Each row of numbers belongs to one of the things below and depends on some of the facts about them. Some rows are named. Which thing is each other row?

Known rows:
[ 10   6   7  -2 -25   2  13  10  -9   4  -3   4  -3   5  -2   9  -2   8
  -2 -10   5   4  -1  18  10  25 -13  10   3]: Z772
[ -5 -11  23   8   2   0 -51   5  10 -12 -14 -11 -26  32  -8  54 -20  -4
 -24 -25 -10 -36  25  14   4   3  14  36  24]: Z928
[  1   9   2  -8 -22   8   5  13 -17   3   2   5 -12  -4  10  11  -9 -14
   0  -3   3 -10   5  17   2   8  -1  -5   2]: Z986
[ 19   1   7   6 -15   1   7   7  -7  -5  -7   1 -10  12 -13  12  -3   5
  -6  -5  -8  -5   5   5   0  20  -5  10   3]: Z659
[ 13   7  11  -1 -12   5  14  12 -14  10  -9   5  -6  13  -2   2   2   2
  -2  -1   1  -6  11   3   2  19  -6  -1  -8]: Z817
[ 11  15  24   7   7  10 -21  -2  -7  25 -24  -2  -8  37   3   5   3   3
  -8  -1   7 -22  27  11  16  26   6   9 -13]: Z398
[ 13   3   6  -5  -7  12   0  -4 -10  13   0   7  -5   6   1  10  -5  -5
  -2  -3   7 -11   2   9   3   5  -2   1   1]: Z596
[ 20   5  11   4 -10  18  19   2  -2  24  -1   2   1  20   0  -1   9  10
  -3 -12  12  -2  -5 -11 -11  18 -21   4  -6]: Z481
[  8   5   6  -4  -9  12   4   4 -16   6  -2   4 -10   2   0  10  -5 -10
  -1  -1   0 -13   3   5  -1   2   2  -5   1]: Z619
[ 18  -5   7  -1   3   7  -3 -16 -15  18   8   9   5   3 -13  14  -9  -5
   3   1   9 -13  -2   1   3   6   3   4  -2]: Z175
[  7  -1  -1   4 -14   3  -9  -5 -14   4  13  -3  -7   2   1  24 -19 -11
   5  -1   4  -7   1   8  -6  19   3   2   7]: Z6
[ -1   7   3  -9 -22   9   5  12 -15   1   1   5 -12  -2   9  12  -8 -12
   1  -3   2  -8   5  13   1   7  -1  -8   3]: Z445
[ 24   1   8  -7  -1   8   1  -8 -15  11  -3  13  -1  -2 -16   9  -4  -2
  -2   4   3 -10   1  10  10   0   3   4  -1]: Z9
[ 84   3 -38  24 -41   5  55  -7 -42 -49   0   0 -14 -32 -32  -3  -4  -6
   7   9 -26  29 -30 -13 -12  28   2  -9   0]: Z540
[-11   3  -9   1  19 -14 -10 -15  19  -2   5 -10   8  -4   0  -7   0   7
   3  11   5   9  -7   5   5  -8   5   5   9]: Z841
[-20   2  -6  -6  11  -2  -6   0  13  -1   0  -3   9 -10  13 -17   9   0
   3   5   2   9  -2   1   5 -19   3  -5  -1]: Z595
[-14  -5 -10   3   9 -11 -16  -1  15 -22  -4  -8  -3  -8   4  -1   2   1
  -3  -3 -11   6  -2  -1   1 -16   9   2   8]: Z188
[-19  -2  -7  -1  11  -6 -13  -1  14 -11  -3  -3   3 -10   9  -9   6   2
  -1   1  -4   7  -2  -1   2 -21   5  -2   3]: Z729
[-37   2 -11  -2  11 -11 -10  -2   7   3  10  -8   9  -9  21 -13  -1 -10
  14  10   1   6   4  -4  -3  -6   8 -18  -5]: Z406
[-32 -25  -3 -24   7 -17  50  25  25  -6  39  11  13 -30 -17 -19   3  12
   4  10  -8  15 -23 -42 -39 -40 -24 -14  12]: Z882
[-30   3 -12  -4   2 -11 -10   7  14 -14   2 -11  -3 -11  20  -7  -1  -4
   3   4  -5   9   3   5   1 -11   7  -7   4]: Z50

How the things are related:
Z103: π Z424; ξ a; θ 623; ζ Z336,Z9
Z12: π Z758; ξ b; θ 129
Z120: π Z25; ξ b; θ 623; ζ Z170,Z778,Z214
Z13: π Z754; ξ a; θ 623
Z138: ξ c; θ 129; ζ Z531
Z15: π Z481; ξ b; θ 623
Z151: π Z65; ξ a; θ 129
Z152: π Z531; ξ d; θ 129; ζ Z655,Z467
Z162: π Z828; ξ d; θ 623; ζ Z421
Z164: ξ b; θ 129; ζ Z449,Z554
Z165: ξ c; θ 623
Z170: π Z165; ξ a; θ 623; ζ Z669
Z175: π Z99; ξ c; θ 129; ζ Z170,Z359,Z398,Z356
Z179: π Z270; ξ c; θ 623; ζ Z321
Z180: ξ a; θ 623; ζ Z520
Z185: ξ a; θ 129
Z188: π Z729; ξ a; θ 623
Z191: π Z450; ξ a; θ 129
Z198: ξ d; θ 623
Z200: π Z369; ξ a; θ 623
Z211: ξ a; θ 129; ζ Z688
Z214: ξ a; θ 129; ζ Z382
Z217: π Z930; ξ a; θ 129
Z225: π Z233; ξ a; θ 623
Z233: π Z479; ξ d; θ 129
Z235: ξ c; θ 129; ζ Z884
Z237: π Z409; ξ c; θ 129
Z238: ξ a; θ 129; ζ Z198
Z242: ξ a; θ 623; ζ Z706,Z286,Z725
Z25: π Z398; ξ a; θ 623; ζ Z13
Z258: ξ b; θ 129; ζ Z874,Z512,Z185,Z377
Z265: π Z449; ξ a; θ 623
Z270: π Z170; ξ c; θ 623; ζ Z677
Z273: π Z336; ξ a; θ 623
Z281: ξ c; θ 129; ζ Z237,Z895
Z286: π Z749; ξ a; θ 623
Z288: π Z547; ξ a; θ 623; ζ Z270,Z840,Z12
Z297: ξ b; θ 129
Z311: π Z356; ξ b; θ 129
Z319: π Z526; ξ d; θ 623
Z321: π Z513; ξ b; θ 129; ζ Z854,Z12,Z809
Z328: ξ b; θ 623; ζ Z746
Z336: π Z359; ξ c; θ 623; ζ Z72,Z522
Z345: ξ b; θ 129; ζ Z840
Z355: π Z265; ξ b; θ 129; ζ Z814
Z356: π Z446; ξ d; θ 129
Z359: π Z411; ξ a; θ 623
Z363: π Z55; ξ c; θ 129
Z366: ξ c; θ 129; ζ Z972
Z369: ξ c; θ 129
Z372: ξ c; θ 129
Z375: π Z706; ξ b; θ 623; ζ Z661
Z376: ξ b; θ 129
Z377: ξ a; θ 129
Z382: ξ a; θ 129; ζ Z929
Z386: ξ b; θ 623
Z392: ξ b; θ 623; ζ Z644,Z427
Z398: π Z217; ξ b; θ 129
Z406: ξ c; θ 623
Z409: π Z363; ξ b; θ 129; ζ Z258
Z411: π Z785; ξ a; θ 623
Z421: ξ a; θ 623
Z424: π Z884; ξ a; θ 623
Z427: ξ b; θ 129; ζ Z516
Z43: ξ b; θ 129; ζ Z175
Z432: π Z483; ξ a; θ 129; ζ Z758
Z439: ξ c; θ 129; ζ Z165
Z445: ξ a; θ 129
Z446: ξ d; θ 129; ζ Z77
Z447: π Z376; ξ a; θ 623; ζ Z882
Z449: ξ d; θ 623
Z450: π Z793; ξ a; θ 129; ζ Z520,Z50,Z297
Z454: ξ a; θ 623; ζ Z162,Z421
Z46: ξ a; θ 623
Z460: ξ c; θ 623; ζ Z913
Z467: π Z612; ξ a; θ 129; ζ Z15
Z476: ξ c; θ 623; ζ Z369
Z479: π Z971; ξ c; θ 129
Z481: ξ b; θ 129; ζ Z258
Z483: π Z606; ξ a; θ 623; ζ Z103,Z363
Z50: ξ a; θ 623
Z501: ξ a; θ 623
Z502: π Z839; ξ a; θ 623
Z505: ξ c; θ 623; ζ Z151
Z512: π Z520; ξ a; θ 129
Z513: π Z237; ξ c; θ 623; ζ Z867
Z516: ξ d; θ 129; ζ Z449
Z520: ξ a; θ 129; ζ Z406,Z6
Z522: ξ a; θ 623; ζ Z828,Z406
Z526: ξ a; θ 129; ζ Z903,Z505
Z531: ξ c; θ 623; ζ Z72,Z512,Z460
Z540: π Z91; ξ b; θ 129
Z547: ξ a; θ 129
Z55: ξ a; θ 129
Z550: π Z677; ξ a; θ 623
Z554: ξ a; θ 623; ζ Z644
Z560: ξ b; θ 623; ζ Z180,Z680
Z563: ξ a; θ 623
Z564: ξ b; θ 623; ζ Z120
Z579: ξ c; θ 129; ζ Z520,Z191
Z595: ξ a; θ 623
Z596: π Z644; ξ a; θ 129
Z6: π Z152; ξ c; θ 129; ζ Z281
Z606: π Z321; ξ c; θ 623; ζ Z46
Z61: ξ a; θ 129; ζ Z476
Z612: π Z406; ξ c; θ 623; ζ Z895,Z392
Z619: π Z191; ξ a; θ 129
Z644: π Z817; ξ a; θ 129
Z647: ξ d; θ 623; ζ Z377
Z65: π Z713; ξ a; θ 623
Z655: π Z696; ξ a; θ 129
Z659: π Z647; ξ b; θ 129
Z661: ξ b; θ 129; ζ Z217
Z669: ξ b; θ 129; ζ Z164,Z612,Z392
Z677: π Z61; ξ a; θ 623; ζ Z501
Z680: ξ b; θ 129
Z685: π Z432; ξ b; θ 129
Z688: ξ a; θ 623; ζ Z612
Z69: π Z959; ξ a; θ 129; ζ Z175
Z696: π Z72; ξ b; θ 129; ζ Z619,Z225
Z70: ξ d; θ 623; ζ Z952
Z701: ξ b; θ 623; ζ Z563
Z704: π Z619; ξ a; θ 129; ζ Z211,Z669
Z706: π Z550; ξ a; θ 623; ζ Z986,Z445,Z889,Z930,Z297
Z713: π Z162; ξ b; θ 129
Z72: π Z120; ξ b; θ 129
Z720: ξ b; θ 129; ζ Z817
Z725: π Z903; ξ a; θ 623
Z729: π Z725; ξ a; θ 623
Z73: π Z848; ξ a; θ 129
Z732: π Z97; ξ a; θ 129; ζ Z854
Z741: ξ a; θ 623; ζ Z43,Z460,Z677
Z746: ξ b; θ 623
Z749: π Z867; ξ d; θ 623; ζ Z12
Z754: π Z972; ξ b; θ 623
Z758: π Z840; ξ b; θ 623; ζ Z512
Z763: ξ a; θ 129; ζ Z554
Z77: ξ c; θ 623; ζ Z185
Z772: ξ b; θ 129; ζ Z889,Z661
Z778: π Z355; ξ b; θ 623; ζ Z467
Z785: π Z882; ξ a; θ 623; ζ Z647
Z788: ξ a; θ 623; ζ Z99
Z793: ξ a; θ 129; ζ Z372,Z732
Z796: π Z809; ξ a; θ 623
Z809: π Z328; ξ a; θ 129
Z811: ξ b; θ 623; ζ Z959
Z814: ξ a; θ 129; ζ Z258
Z817: π Z512; ξ b; θ 129
Z828: π Z596; ξ a; θ 129; ζ Z612,Z516
Z834: ξ a; θ 623
Z839: ξ a; θ 129; ζ Z834
Z840: π Z505; ξ a; θ 623; ζ Z874
Z841: π Z175; ξ a; θ 623; ζ Z449,Z929
Z848: π Z286; ξ a; θ 623; ζ Z191
Z854: ξ d; θ 623
Z867: ξ d; θ 129
Z874: ξ a; θ 129; ζ Z746
Z876: ξ c; θ 129; ζ Z972,Z439
Z882: π Z12; ξ a; θ 623; ζ Z258
Z884: π Z778; ξ a; θ 129; ζ Z366
Z889: ξ a; θ 129
Z895: ξ a; θ 623
Z9: ξ a; θ 129; ζ Z467,Z366
Z903: ξ b; θ 623; ζ Z939
Z91: π Z273; ξ a; θ 129; ζ Z386
Z913: ξ b; θ 129; ζ Z876
Z928: π Z655; ξ a; θ 129
Z929: ξ a; θ 129
Z930: π Z69; ξ b; θ 129
Z939: π Z595; ξ d; θ 623; ζ Z170
Z952: π Z841; ξ a; θ 129; ζ Z238
Z956: ξ b; θ 623; ζ Z103
Z959: π Z288; ξ a; θ 129; ζ Z376,Z185
Z97: π Z540; ξ c; θ 129
Z971: π Z447; ξ a; θ 129
Z972: π Z502; ξ a; θ 129
Z986: ξ a; θ 129
Z99: π Z200; ξ a; θ 129; ζ Z563

Which thing is each row?
No name comes twice in this set of rows, the named rows included.
[-31  -1   8   4  20  -4 -53  -7  30  -1 -16 -12  -1  14  21   6   5   4
 -10 -15   6  -5  13  16  17 -15   9  16   8] => Z25
[ 75  -1 -41  14 -35   9  47 -17 -39 -39  11   5 -12 -40 -28   2  -7  -9
   8   9 -13  24 -39  -6 -12   8   3  -9   9] => Z91
[ 21  -1   9   9 -15   1   2   8 -11 -10 -11  -2 -12  15 -13  18  -5   4
  -9 -10 -10  -6   7   6   2  22  -2  14   2] => Z685
[-14   4   1   0  13 -16   2   1  15  -2  -5  -3  11  -1   0 -23  12  13
   3  12  -3  13   4  -2   8   1  -1  -2  -7] => Z903
[  9  10  10 -11  -6  15   8  -1 -10  28   2  10   0   5   7   2   1  -6
   2  -1  17  -8   1  11   4   4  -7  -9  -6] => Z55
[ 17  32   7   3  -1  44 -13 -23 -10  55 -20   0   4  25  43 -10  15  -8
   4 -11  42  -9   2  18  14  13  -3 -11 -21] => Z959
[-12   9  -5   8  17 -23   0  -4  17  -6   2 -17   9   8  -1 -15   1  14
   3  18  -5  14   5  -7   0  14   2  -1  -1] => Z392
[-24 -10  -9   2  10  -8 -20  -3  11 -12   4  -2   9 -13  12  -6   2  -2
   4  -1  -2   7  -2  -3   3 -16   7  -1  -1] => Z476
[ 30  -7 -49  11 -13 -12  35 -12 -11 -57  13  -4  -3 -49 -18 -18   2  -7
   8  14 -26  36 -34 -18 -13 -16   8 -17   7] => Z273
[ -6 -17 -21 -14  -3 -21  42  12   6 -28  28   8   7 -42 -20 -17  -1   0
   9  18 -20  25 -24 -24 -19 -29  -8 -16  11] => Z411
[-12  22  -5   6  20  26 -32 -30  15  37 -25  -3  17   8  44 -31  30   4
   5 -10  34  10  -3  16  27 -11  -1  -6 -20] => Z288
[ -4  30  13   1 -17  21 -13   5 -16  30 -27  -2  -5  26  35  -5   9  -5
   3  -9  20  -6  22  30  23  32  -2  -7 -22] => Z930

The same things again, as new rows of numbers:
Some rows with their names:
[  6 -37 -14   3  10  -8   5   6   6 -29  -4 -31 -46]: Z237
[ 13 -35 -18   2  11 -11 -15  -2  -9  -2  -1 -14 -51]: Z386
[  8 -33  -3   3   8   2 -11  16   0   2   6   6 -62]: Z522
[  8 -33  -4   3   8   4 -11  12  -1   1   6   6 -64]: Z706
[  3 -26 -39  -9  23  -9   8  15  -1 -40  11 -31 -52]: Z930
[  6 -33  -6   7  18  -4  14   5   1 -17  -6 -19 -51]: Z445
[ 14 -43  -3   9  10   6 -16   9  16  -3   8   4 -60]: Z939
[ 10 -37 -19   1  12  -4  -4  13 -18   8  -5  -9 -62]: Z595
[ -7 -28  -4  -8   4   9  11  24   0 -20   2 -12 -53]: Z520
[  3 -37 -16  -2   5  -5   6  12  -2 -26  -7 -34 -44]: Z369
[  6 -32  -6   7  18  -4  14   5   3 -16  -6 -18 -51]: Z619
[  6 -44 -15   1  11   2  13  16   0 -19  -8 -28 -48]: Z867
[  5 -33 -13 -10  -2   0 -18  13 -10  -8   5  -4 -53]: Z328
[ 13 -37 -14   8  16  -6  -6   5 -10   6  -3  -7 -62]: Z834
[ 16 -35 -14   9  14 -11 -17 -11  -1  -4   2 -12 -52]: Z15
[  1 -34 -24  -1  21  -4  -8  11  12 -10  22  10 -79]: Z25
[  9 -35  -3  -3   6 -10 -21  20   3  -7   8   4 -45]: Z392
[  1 -29   5  -3   6  -7  -1  18  14 -29   6  -9 -35]: Z164
[  4 -42   5   2  10   1   5  29  20 -24   2  -7 -43]: Z516
[ 11 -46 -12  -6   1   9 -11  21  -5  -6   2  -1 -63]: Z647
[  8 -31  -8  -3   2  -1 -20   6  -1  -8   8  -2 -53]: Z560

Rows to name:
No name comes twice in this set of rows, the named rows included.
[  4 -31 -14  -1  12  -9   6   2   0 -26  -2 -27 -42] => Z817
[  8 -33  -5   4  10   3 -11   9   2  -1   8   6 -66] => Z483
[  0 -30   8   2  10   1   9  20  11 -22   2  -3 -49] => Z211
[  1 -31   7  -3   8 -12  -2  28  16 -28   6  -6 -30] => Z669
[ 12 -39  -7  -2  -1   0 -20   8   1 -16   4  -2 -60] => Z77
[ 14 -50 -23   1  12  -3  -7  23 -11   4  -5 -14 -56] => Z449
[  9 -30   0  10  11   6 -13   0   9   0  10   8 -66] => Z103
[  1 -29 -32  -1  29  -6  17  16   3 -29   9 -21 -64] => Z217
[  6 -34  -2   3  10  -1 -11  22   1   3   7   9 -59] => Z170
[  4 -32 -12  -9  -2   1 -18  14  -8  -6   6  -6 -52] => Z903
[  8 -34  -3   3  10   0 -11  18   1   1   6   8 -61] => Z841
[  0 -25 -44 -14  23   1  20  39 -18 -31   4 -30 -61] => Z547
[ -6 -38 -18  10  31 -17  16 -14  29 -25  14  -8 -68] => Z655
[ 30 -30  28  14 -13  14 -28   7 -10   2 -17 -10 -34] => Z336

